Below is a small trained network, with its code and all its weights. Each question gives an input and a target symbol and asks what happens when units are switched off, that is, made to give their printed mean instead of their output.

import numpy as np


def w(rows, s, z=0):
    codes = np.array(rows[::2]) - 128.0
    scale = np.full(codes.shape[1], s)
    scale[-1] = z or s
    return codes * scale


def norm(h):
    return h / np.sqrt((h * h).mean(-1, keepdims=True) + 1e-5)


def f(y):
    return np.maximum(y, 0)


def softmax(a):
    e = np.exp(a - a.max(-1, keepdims=True))
    return e / e.sum(-1, keepdims=True)


def log_softmax(a):
    a = a - a.max(-1, keepdims=True)
    return a - np.log(np.exp(a).sum(-1, keepdims=True))


def net(x, mask):
    ids = ['ΓΛΣαεμξπτ'.index(c) for c in x.split()]
    T = len(ids)
    res = E[ids] + P[:T]
    q, k, v = (norm(res) @ M[0].T for M in (Q, K, V))
    z = softmax(np.where(np.tri(T) > 0, q @ k.T / 4**0.5, -1e9)) @ v
    res = res + np.where(mask[0], z, O[0][:, -1]) @ O[0][:, :-1]
    y = f(norm(res) @ A[0][:, :-1].T + A[0][:, -1])
    res = res + np.where(mask[1:9], y, B[0][:, -1]) @ B[0][:, :-1]
    return log_softmax(norm(res)[-1] @ U[:, :-1].T + U[:, -1])


Q, K, V, O, A, B = {}, {}, {}, {}, {}, {}
E = w([
[157,59,209],'Γ',
[127,127,194],'Λ',
[102,39,134],'Σ',
[156,61,189],'α',
[84,177,23],'ε',
[253,81,29],'μ',
[149,205,187],'ξ',
[188,9,195],'π',
[149,161,213],'τ',
],0.012)
P = w([
[17,108,137],'0',
[65,96,112],'1',
[92,90,95],'2',
[115,92,80],'3',
[137,93,64],'4',
[148,100,52],'5',
[166,102,37],'6',
[186,104,21],'7',
[207,104,3],'8',
],0.0038)
Q[0] = w([
[69,114,131],'H0',
[145,158,169],'H0',
[157,104,248],'H0',
[111,163,148],'H0',
],0.016)
K[0] = w([
[2,69,77],'H0',
[176,203,152],'H0',
[61,137,255],'H0',
[109,218,76],'H0',
],0.0082)
V[0] = w([
[10,102,126],'H0',
[107,252,229],'H0',
[148,231,145],'H0',
[207,100,28],'H0',
],0.0046)
O[0] = w([
[210,163,115,148],'H0',
[145,79,105,182],'H0',
[100,2,135,78],'H0',
[125,126,187,6],'H0',
],0.0065,0.0026)
A[0] = w([
[130,99,148,7],'N0',
[175,218,3,147],'N1',
[237,113,96,28],'N2',
[73,253,234,122],'N3',
[128,37,179,19],'N4',
[77,69,127,124],'N5',
[131,236,207,188],'N6',
[140,59,102,74],'N7',
],0.007,0.0018)
B[0] = w([
[105,133,121,146],'N0',
[74,105,131,167],'N1',
[148,156,170,193],'N2',
[81,42,253,149],'N3',
[145,136,66,254],'N4',
[186,104,147,191],'N5',
[147,44,33,155],'N6',
[79,213,181,205],'N7',
],0.0065,0.0049)
U = w([
[133,20,152,197],'Γ',
[158,193,180,161],'Λ',
[134,128,124,30],'Σ',
[119,173,164,139],'α',
[82,161,67,254],'ε',
[245,152,75,165],'μ',
[131,129,125,31],'ξ',
[138,127,116,23],'π',
[126,126,129,37],'τ',
],0.012,0.0047)

Each question gives the input, a string of symbols that net reads in full, and the target symbol t.
The units are the heads (4 rows each of Q, K, V and O) and the neurons (one row each of A and B). Each row of codes is followed by its name. A weight is (code - 128) times the scale printed after its matrix; where a second scale follows, it is the last column's (O, A, B and U).
mask holds one flag per unit, heads first, then neurons. A switched-off unit (its flag False) gives its mean, the last column of its rows in O or B, instead of its output. The means were averaged over made-up inputs and are rounded, as every weight is.
A unit's drop is (log p(t) with every unit on - log p(t) with that unit switched off) / (log p(t) with every unit on - log p(t) with every unit switched off).
The circuit of an input: a set's keep is (log p(t) with only the set's units on - log p(t) with every unit switched off) / (log p(t) with every unit on - log p(t) with every unit switched off). Starting from all 9 units, units are removed one at a time, each time the one whose removal leaves the highest keep (on an exact tie, the one counted first), for as long as the keep stays at least 0.8.
units of the circuit, in order: the units of the circuit, biggest drop first
unit that matters most: the unit with the biggest drop
top k neurons: the k neurons with the biggest drops, biggest first
drop of u: that unit's drop, to one decimal
input Σ Λ Σ Γ Λ, target μ: top 2 neurons	[N7 N3]
input Λ τ Γ Σ Σ, target μ: units of the circuit, in order	[N5 N3 N1 H0]
input α Γ ξ ε α ξ, target μ: units of the circuit, in order	[H0 N3 N7]
input μ Λ Λ, target μ: top 2 neurons	[N4 N3]
input Σ τ Λ τ, target μ: units of the circuit, in order	[H0 N3 N1 N4]
input Λ Σ α Γ Γ α, target μ: units of the circuit, in order	[H0 N3]
input τ α π τ π α Σ Σ, target μ: top 2 neurons	[N1 N5]
input α Λ Λ Σ π α, target μ: top 3 neurons	[N3 N1 N4]
input ξ α Σ Λ ξ Σ Σ, target Λ: top 2 neurons	[N7 N4]
input π ε α Σ ξ, target Γ: unit that matters most	N3
input τ ε Λ ε τ, target μ: drop of H0	2.2
input ξ Σ Σ Σ Γ Σ, target Λ: drop of H0	1.0
input Γ Σ π Σ ξ τ Λ, target Γ: drop of N2	0.1
input ξ Σ Σ Σ Σ τ, target Γ: drop of N3	-0.1
input Λ α π Σ τ, target Γ: top neuron	[N6]
